[128 = 0]
[133 126 107 164 131 125 129 122 128 105 129 123 131 119 129 119 122] => 2
[ 93 147 137  49 114 133 133 131 133 132 130 136 145 161 130 127 128] => 14
[100 150 133  49 117 131 130 131 130  90 136 136 130 157 129 135 131] => 15
[111 140 130 111 126 125 131 131 129  55 137 132 125 145 126 146 134] => 15
[134 121 110 162 142 115 136 125 128  35 129 121 135 108 125 144 129] => 6
[115 138 130  94 129 122 137 133 130  48 131 130 138 143 127 146 130] => 14
[138 122 114 158 128 131 124 121 128 133 130 126 123 124 129 120 125] => 3
[106 143 126  88 127 122 138 132 131  23 135 130 137 101 127 149 130] => 15
[137 122 101 139 132 125 132 120 129 141 128 122 137 113 130 126 124] => 2
[ 77 151 112  21 127 115 163 130 139   1 121 123 184 147 131 152 121] => 13
[133 122  97 123 133 128 131 118 130 119 126 120 142 110 131 121 120] => 0
[105 143 135  65 119 130 131 129 133 110 129 130 139 154 130 127 126] => 12
[120 135 140 119 130 124 132 133 127  39 139 132 124 133 125 150 136] => 15
